Below is a small trained network, with its code and all its weights. Each question gives an input and a target symbol and asks what happens when units are switched off, that is, made to give their printed mean instead of their output.

import numpy as np


def w(rows, s, z=0):
    codes = np.array(rows[::2]) - 128.0
    scale = np.full(codes.shape[1], s)
    scale[-1] = z or s
    return codes * scale


def norm(h):
    return h / np.sqrt((h * h).mean(-1, keepdims=True) + 1e-5)


def f(y):
    return np.maximum(y, 0)


def softmax(a):
    e = np.exp(a - a.max(-1, keepdims=True))
    return e / e.sum(-1, keepdims=True)


def log_softmax(a):
    a = a - a.max(-1, keepdims=True)
    return a - np.log(np.exp(a).sum(-1, keepdims=True))


def net(x, mask):
    ids = ['αβδεζηθλμξπστφψω'.index(c) for c in x.split()]
    T = len(ids)
    res = E[ids] + P[:T]
    u = 0
    for l in range(3):
        r = norm(res)
        for j in range(2):
            rows = slice(2 * j, 2 * j + 2)
            q, k, v = (r @ M[l][rows].T for M in (Q, K, V))
            z = softmax(np.where(np.tri(T) > 0, q @ k.T / 2**0.5, -1e9)) @ v
            o = O[l][rows]
            res = res + np.where(mask[u + j], z, o[:, -1]) @ o[:, :-1]
        u += 2
        y = f(norm(res) @ A[l][:, :-1].T + A[l][:, -1])
        res = res + np.where(mask[u : u + 4], y, B[l][:, -1]) @ B[l][:, :-1]
        u += 4
    return log_softmax(norm(res)[-1] @ U[:, :-1].T + U[:, -1])


Q, K, V, O, A, B = {}, {}, {}, {}, {}, {}
E = w([
[218,94,202,73,104,99,120],'α',
[116,135,149,106,191,105,140],'β',
[69,178,110,115,152,87,106],'δ',
[50,199,151,124,108,193,84],'ε',
[66,181,228,63,177,165,107],'ζ',
[152,116,123,151,157,149,120],'η',
[122,46,135,12,165,104,176],'θ',
[97,158,147,76,157,101,130],'λ',
[159,71,123,52,146,115,180],'μ',
[77,200,49,171,162,71,92],'ξ',
[16,98,83,49,6,74,22],'π',
[188,115,172,91,133,155,180],'σ',
[175,137,60,200,126,124,101],'τ',
[149,157,105,148,135,108,136],'φ',
[163,168,91,193,165,118,126],'ψ',
[134,172,175,113,169,124,138],'ω',
],0.016)
P = w([
[140,79,143,167,223,85,108],'0',
[152,176,111,88,163,218,108],'1',
[66,35,249,182,160,85,192],'2',
[175,120,85,101,156,177,152],'3',
[68,101,235,160,107,82,204],'4',
[178,168,166,125,110,122,56],'5',
[71,125,178,139,89,95,199],'6',
[129,114,22,118,159,176,77],'7',
[95,135,149,144,84,93,179],'8',
],0.015)
Q[0] = w([
[111,217,83,91,133,125,30],'L0H0',
[206,83,33,61,145,176,91],'L0H0',
[65,105,233,221,52,103,182],'L0H1',
[219,130,175,119,2,192,98],'L0H1',
],0.0064)
K[0] = w([
[201,130,138,138,127,96,82],'L0H0',
[189,184,129,128,125,86,113],'L0H0',
[81,91,133,153,186,101,254],'L0H1',
[161,108,124,142,120,160,119],'L0H1',
],0.0091)
V[0] = w([
[52,15,126,84,90,171,205],'L0H0',
[15,205,134,113,148,156,79],'L0H0',
[80,189,105,94,120,136,69],'L0H1',
[35,135,208,107,253,87,169],'L0H1',
],0.0065)
O[0] = w([
[194,200,106,169,117,82,96,130],'L0H0',
[207,1,103,109,82,90,95,112],'L0H0',
[237,143,127,76,110,164,135,102],'L0H1',
[160,38,124,186,144,137,111,255],'L0H1',
],0.0084,0.0072)
A[0] = w([
[185,139,213,37,47,1,89,105],'L0N0',
[219,80,91,74,63,230,130,171],'L0N1',
[29,124,240,238,135,44,184,254],'L0N2',
[147,226,218,158,143,70,7,117],'L0N3',
],0.0067,0.0056)
B[0] = w([
[128,43,88,174,190,189,196,150],'L0N0',
[111,112,79,128,221,117,75,167],'L0N1',
[164,2,121,118,23,20,170,246],'L0N2',
[77,80,71,154,213,182,145,149],'L0N3',
],0.0069,0.014)
Q[1] = w([
[115,138,187,182,77,122,134],'L1H0',
[144,101,3,51,106,196,110],'L1H0',
[183,192,126,77,143,238,31],'L1H1',
[104,167,243,85,62,69,127],'L1H1',
],0.0048)
K[1] = w([
[150,44,118,133,105,66,110],'L1H0',
[25,2,131,154,186,192,146],'L1H0',
[60,29,86,194,138,121,54],'L1H1',
[184,105,147,218,39,181,169],'L1H1',
],0.0068)
V[1] = w([
[137,105,125,207,114,128,98],'L1H0',
[76,167,134,132,107,157,2],'L1H0',
[134,140,233,118,158,95,156],'L1H1',
[191,79,129,23,110,132,171],'L1H1',
],0.0099)
O[1] = w([
[151,103,103,78,198,94,227,147],'L1H0',
[217,1,153,199,82,76,249,2],'L1H0',
[129,95,52,210,170,90,139,114],'L1H1',
[126,247,223,173,132,132,75,220],'L1H1',
],0.0089,0.0067)
A[1] = w([
[136,129,181,96,183,229,126,187],'L1N0',
[153,157,73,201,162,151,1,176],'L1N1',
[105,149,123,160,85,84,101,4],'L1N2',
[153,202,165,156,91,66,67,34],'L1N3',
],0.0086,0.003)
B[1] = w([
[165,177,2,72,118,92,175,254],'L1N0',
[88,94,209,25,153,148,69,245],'L1N1',
[143,81,214,113,147,124,182,159],'L1N2',
[144,54,58,142,145,24,104,149],'L1N3',
],0.0083,0.0066)
Q[2] = w([
[220,161,189,166,217,110,255],'L2H0',
[126,131,58,54,216,145,162],'L2H0',
[42,164,25,142,79,72,79],'L2H1',
[198,122,156,68,240,216,37],'L2H1',
],0.0055)
K[2] = w([
[253,238,119,68,52,96,218],'L2H0',
[70,146,137,179,99,197,1],'L2H0',
[111,190,129,114,104,140,66],'L2H1',
[226,61,58,131,165,182,212],'L2H1',
],0.0056)
V[2] = w([
[153,119,60,103,225,229,71],'L2H0',
[52,86,73,49,5,199,32],'L2H0',
[236,132,84,123,119,99,255],'L2H1',
[36,11,157,198,87,97,142],'L2H1',
],0.0075)
O[2] = w([
[105,96,40,254,20,124,147,204],'L2H0',
[244,179,112,85,56,42,150,142],'L2H0',
[76,183,120,133,152,221,79,3],'L2H1',
[144,83,71,174,67,186,144,131],'L2H1',
],0.0096,0.0048)
A[2] = w([
[116,121,82,71,114,56,162,72],'L2N0',
[252,132,112,162,72,117,126,45],'L2N1',
[169,64,123,182,81,63,154,35],'L2N2',
[193,162,81,122,106,139,72,251],'L2N3',
],0.012,0.0031)
B[2] = w([
[155,141,116,151,99,192,187,227],'L2N0',
[82,101,195,142,120,115,193,149],'L2N1',
[124,143,248,140,133,119,182,255],'L2N2',
[113,81,187,193,113,100,110,192],'L2N3',
],0.016,0.011)
U = w([
[104,183,159,58,167,96,76,194],'α',
[133,81,93,91,154,124,80,136],'β',
[43,206,122,79,170,89,150,94],'δ',
[149,132,76,135,112,160,145,147],'ε',
[140,89,107,64,167,150,93,143],'ζ',
[140,154,124,35,129,159,150,83],'η',
[61,174,141,35,191,109,120,96],'θ',
[135,202,70,140,49,153,188,84],'λ',
[187,74,153,66,151,152,63,59],'μ',
[125,146,153,68,163,87,54,163],'ξ',
[81,7,176,167,126,80,202,189],'π',
[181,34,101,145,137,116,68,79],'σ',
[126,128,74,105,124,159,166,182],'τ',
[187,153,213,95,51,112,201,112],'φ',
[222,40,64,112,76,146,141,3],'ψ',
[226,57,121,103,122,149,86,42],'ω',
],0.011,0.0039)

Each question gives the input, a string of symbols that net reads in full, and the target symbol t.
The units are the heads (2 rows each of Q, K, V and O) and the neurons (one row each of A and B). Each row of codes is followed by its name. A weight is (code - 128) times the scale printed after its matrix; where a second scale follows, it is the last column's (O, A, B and U).
mask holds one flag per unit, layer by layer, with each layer's heads first. A switched-off unit (its flag False) gives its mean, the last column of its rows in O or B, instead of its output. The means were averaged over made-up inputs and are rounded, as every weight is.
A unit's drop is (log p(t) with every unit on - log p(t) with that unit switched off) / (log p(t) with every unit on - log p(t) with every unit switched off).
The circuit of an input: a set's keep is (log p(t) with only the set's units on - log p(t) with every unit switched off) / (log p(t) with every unit on - log p(t) with every unit switched off). Starting from the 12 units with the biggest drops (on a tie, the unit counted first), units are removed one at a time, each time the one whose removal leaves the highest keep (on an exact tie, the one counted first), for as long as the keep stays at least 0.8.
units of the circuit, in order: the units of the circuit, biggest drop first
most important unit: the unit with the biggest drop
top k neurons: the k neurons with the biggest drops, biggest first
top k neurons in layer l: the k neurons of layer l with the biggest drops, biggest first
input τ σ ψ θ, target θ: most important unit -> L1N0
input ε λ ε θ σ θ φ α θ, target φ: top 2 neurons in layer 1 -> [L1N1; L1N2]
input θ τ α ψ, target λ: top 4 neurons -> [L0N2; L2N2; L1N0; L1N1]
input ξ τ ε ζ, target λ: top 2 neurons -> [L1N0; L0N2]
input β τ φ ξ, target λ: top 2 neurons -> [L0N2; L2N2]
input ω ξ φ ζ, target ψ: top 4 neurons -> [L2N2; L1N0; L0N2; L2N3]
input θ τ ε δ, target λ: top 2 neurons -> [L2N2; L0N2]
input ζ τ σ σ, target λ: top 3 neurons -> [L1N0; L2N2; L0N2]
input η θ δ ζ σ σ, target σ: top 3 neurons -> [L2N2; L0N2; L2N3]
input ζ π ζ ζ τ ζ, target σ: top 2 neurons -> [L2N2; L0N3]
input θ α α ω, target δ: top 2 neurons in layer 0 -> [L0N2; L0N1]
input θ η β η σ ζ ω ψ, target σ: top 2 neurons in layer 0 -> [L0N1; L0N2]
input μ φ α μ ζ π σ λ, target φ: top 3 neurons in layer 0 -> [L0N0; L0N2; L0N3]
input φ δ μ ζ, target ω: top 2 neurons in layer 2 -> [L2N2; L2N3]
input μ ε λ ξ φ σ ξ φ ξ, target φ: top neuron -> [L2N0]
input ζ τ μ φ, target λ: top 2 neurons -> [L0N2; L2N2]
input θ τ ω δ μ τ τ δ, target λ: top 2 neurons -> [L0N2; L1N1]
input ω θ λ θ σ ζ ω μ, target σ: top 4 neurons -> [L2N2; L2N3; L0N1; L0N3]
input φ τ τ θ, target λ: top 4 neurons -> [L0N2; L1N1; L2N2; L2N0]
input η π ζ ξ, target φ: units of the circuit, in order -> [L0H1]
input μ α δ τ λ η, target λ: top 3 neurons -> [L0N2; L1N0; L0N3]
input θ σ ξ τ ω ω, target λ: top 2 neurons in layer 2 -> [L2N2; L2N0]
input ω μ θ ω, target α: top 3 neurons -> [L1N0; L2N2; L1N1]
input ξ ζ β φ, target σ: top 2 neurons in layer 0 -> [L0N1; L0N2]
input λ τ τ ξ μ ξ σ β, target ψ: top 2 neurons in layer 0 -> [L0N2; L0N1]
input ψ μ σ θ σ ζ μ τ, target σ: top 3 neurons in layer 0 -> [L0N3; L0N2; L0N1]
input σ τ ξ π β μ φ τ, target α: most important unit -> L0H1
input ω θ ε ζ ψ π μ δ, target φ: top 2 neurons in layer 2 -> [L2N3; L2N0]
input α σ μ σ σ ω, target θ: top 2 neurons in layer 0 -> [L0N3; L0N2]
